Below are the code and all the weights of a small trained network. Each question names an input and a class and asks about switching units off, where a switched-off unit gives its printed mean instead of its output.

import numpy as np


def w(rows, s, z=0):
    codes = np.array(rows[::2]) - 128.0
    scale = np.full(codes.shape[1], s)
    scale[-1] = z or s
    return codes * scale


def f(y):
    return y / 2 * (1 + np.tanh(0.7978845608 * (y + 0.044715 * y**3)))


def log_softmax(a):
    a = a - a.max(-1, keepdims=True)
    return a - np.log(np.exp(a).sum(-1, keepdims=True))


def net(x, mask):
    res = np.array(x, float).reshape(1, 8) / 4 @ E
    y = f(res @ A[0][:, :-1].T + A[0][:, -1])
    res = res + np.where(mask, y, B[0][:, -1]) @ B[0][:, :-1]
    return log_softmax(res[-1] @ U[:, :-1].T + U[:, -1])


A, B = {}, {}
E = w([
[53,139,179,98,101,147,117,245],'x0',
[235,150,208,109,158,127,134,163],'x1',
[155,129,139,98,2,17,111,115],'x2',
[148,13,113,222,169,59,128,189],'x3',
[154,88,52,33,157,117,120,160],'x4',
[130,132,127,129,129,127,124,128],'x5',
[129,128,128,130,126,128,128,127],'x6',
[61,114,194,81,193,58,137,77],'x7',
],0.0045)
A[0] = w([
[108,131,129,140,214,198,126,138,117],'N1',
[178,149,72,167,81,175,112,178,155],'N2',
[138,123,133,103,50,64,129,128,113],'N3',
[140,63,133,185,160,97,128,160,189],'N4',
[126,186,135,84,113,161,126,100,114],'N5',
[169,83,43,9,160,123,133,169,78],'N6',
[11,94,39,158,76,126,129,107,80],'N7',
[126,162,139,79,103,171,117,94,48],'N8',
[123,157,140,81,103,177,117,89,41],'N9',
[143,120,138,111,54,70,121,123,66],'N10',
[114,120,126,142,197,195,127,127,56],'N11',
[143,121,137,112,55,69,125,126,73],'N12',
[111,165,220,249,85,155,138,96,79],'N13',
[194,131,154,114,154,130,125,131,67],'N14',
[124,182,135,89,119,167,116,99,153],'N15',
[180,123,75,170,53,201,131,165,41],'N16',
[133,83,126,178,145,95,118,160,70],'N17',
[241,149,217,114,152,120,130,182,76],'N18',
[130,124,135,121,118,143,129,120,2],'N19',
[114,122,121,142,198,194,135,130,67],'N20',
[88,117,166,109,100,153,136,201,49],'N21',
[127,109,131,152,132,124,120,137,17],'N22',
[135,86,126,176,144,94,118,160,68],'N23',
[124,187,140,84,116,166,119,94,107],'N24',
[136,81,127,179,144,89,120,167,83],'N25',
[64,109,186,81,204,52,124,78,72],'N26',
[215,114,83,154,161,129,125,2,66],'N27',
[89,125,168,112,111,136,123,216,84],'N28',
[77,136,156,92,113,148,116,227,111],'N29',
],0.0099,0.0048)
B[0] = w([
[223,133,156,157,88,125,117,117,228],'N1',
[112,134,216,73,139,111,153,135,223],'N2',
[211,141,155,166,102,141,127,129,181],'N3',
[134,157,95,62,54,117,166,137,253],'N4',
[139,132,90,93,102,116,165,146,179],'N5',
[81,142,94,176,111,128,7,207,215],'N6',
[158,133,76,88,208,146,79,26,220],'N7',
[135,124,77,126,145,117,173,171,143],'N8',
[134,114,79,121,153,120,176,171,141],'N9',
[205,120,150,182,129,144,137,147,155],'N10',
[209,121,145,177,138,135,132,142,171],'N11',
[205,121,150,177,130,150,136,143,157],'N12',
[82,125,87,159,116,121,4,213,218],'N13',
[109,111,102,127,178,137,134,103,135],'N14',
[137,139,107,83,92,116,158,131,200],'N15',
[97,108,218,110,208,130,152,182,179],'N16',
[138,133,80,110,129,128,173,162,156],'N17',
[153,134,75,81,206,148,78,23,209],'N18',
[131,95,91,164,201,133,144,171,89],'N19',
[209,125,150,176,131,127,129,139,179],'N20',
[85,96,112,197,141,122,168,113,147],'N21',
[134,99,83,154,180,131,153,174,97],'N22',
[137,129,80,109,133,134,172,162,152],'N23',
[142,124,86,83,102,127,166,146,182],'N24',
[139,136,80,97,121,130,175,155,169],'N25',
[90,118,243,77,194,136,156,190,208],'N26',
[33,94,137,224,93,124,189,66,225],'N27',
[86,105,117,183,123,125,165,82,170],'N28',
[79,113,136,186,89,119,169,82,204],'N29',
],0.03,0.0041)
U = w([
[253,143,167,185,105,161,139,143,107],'0',
[132,148,39,57,104,107,219,189,106],'1',
[36,80,135,211,104,116,182,66,101],'2',
[87,129,236,70,216,130,148,190,110],'3',
[146,147,70,81,232,173,81,33,109],'4',
[79,151,90,164,112,123,16,219,106],'5',
[118,181,155,86,60,116,123,98,245],'6',
],0.0062,0.012)

Each question gives the input, the list of numbers given to net, and the class t.
The units are the neurons (one row each of A and B). Each row of codes is followed by its name. A weight is (code - 128) times the scale printed after its matrix; where a second scale follows, it is the last column's (A, B and U).
mask holds one flag per neuron, in row order. A switched-off neuron (its flag False) gives its mean, the last column of its row in B, instead of its output. The means were averaged over made-up inputs and are rounded, as every weight is.
A unit's drop is (log p(t) with every unit on - log p(t) with that unit switched off) / (log p(t) with every unit on - log p(t) with every unit switched off).
The circuit of an input: a set's keep is (log p(t) with only the set's units on - log p(t) with every unit switched off) / (log p(t) with every unit on - log p(t) with every unit switched off). Starting from the 12 units with the biggest drops (on a tie, the unit counted first), units are removed one at a time, each time the one whose removal leaves the highest keep (on an exact tie, the one counted first), for as long as the keep stays at least 0.8.
circuit, biggest first: the units of the circuit, biggest drop first
unit that matters most: the unit with the biggest drop
top k neurons: the k neurons with the biggest drops, biggest first
drop of u: that unit's drop, to one decimal
input [6,-3,3,0,4,3,-3,2], class 2: circuit, biggest first => (N29, N28)
input [-3,-2,-6,-7,-6,-3,1,3], class 1: circuit, biggest first => (N24, N9)
input [1,-5,-8,3,5,-6,6,-7], class 0: unit that matters most => N1
input [8,6,2,3,2,-1,1,8], class 2: top 2 neurons => (N29, N28)
input [7,-3,-6,1,-3,4,4,-1], class 2: top 4 neurons => (N29, N28, N21, N3)
input [-1,2,2,-1,4,2,-6,-6], class 3: circuit, biggest first => (N16, N2)
input [-3,3,6,6,8,-6,2,8], class 3: top 2 neurons => (N26, N13)
input [8,6,5,6,-4,-2,-6,1], class 2: top 3 neurons => (N28, N29, N21)
input [-7,1,3,-7,0,-8,-2,-7], class 1: top 3 neurons => (N24, N5, N15)
input [-8,1,-5,-6,-5,7,-3,2], class 2: top 2 neurons => (N27, N4)
input [-4,-7,5,3,-8,1,-8,0], class 5: top 2 neurons => (N13, N18)
input [5,7,-1,-6,5,3,7,5], class 4: top 3 neurons => (N18, N4, N27)
input [4,2,7,3,1,3,-5,8], class 3: top 2 neurons => (N26, N1)
input [-7,-1,-1,8,8,-4,8,2], class 1: unit that matters most => N4
input [5,-3,1,-3,8,5,-3,-2], class 5: top 2 neurons => (N6, N27)
input [4,5,-3,1,7,-4,-7,7], class 3: top 3 neurons => (N26, N13, N27)
input [-1,0,-6,4,3,-1,3,7], class 3: top 2 neurons => (N26, N3)
input [1,8,5,5,-6,3,-8,8], class 3: top 3 neurons => (N26, N7, N1)
input [7,0,-7,-2,4,8,-4,-1], class 0: top 2 neurons => (N1, N27)
input [1,4,-8,-4,-2,-1,-1,-8], class 0: circuit, biggest first => (N1)
input [1,3,-7,3,-8,1,6,0], class 5: top 2 neurons => (N13, N3)
input [-2,-4,-4,5,1,7,-3,7], class 3: drop of N14 => 0.0
input [2,7,8,-5,-7,-3,-7,2], class 0: drop of N10 => 0.3
input [5,-6,1,-8,8,8,-3,-6], class 1: drop of N5 => 0.3
input [7,-2,8,-3,4,0,-1,2], class 0: drop of N27 => 0.1
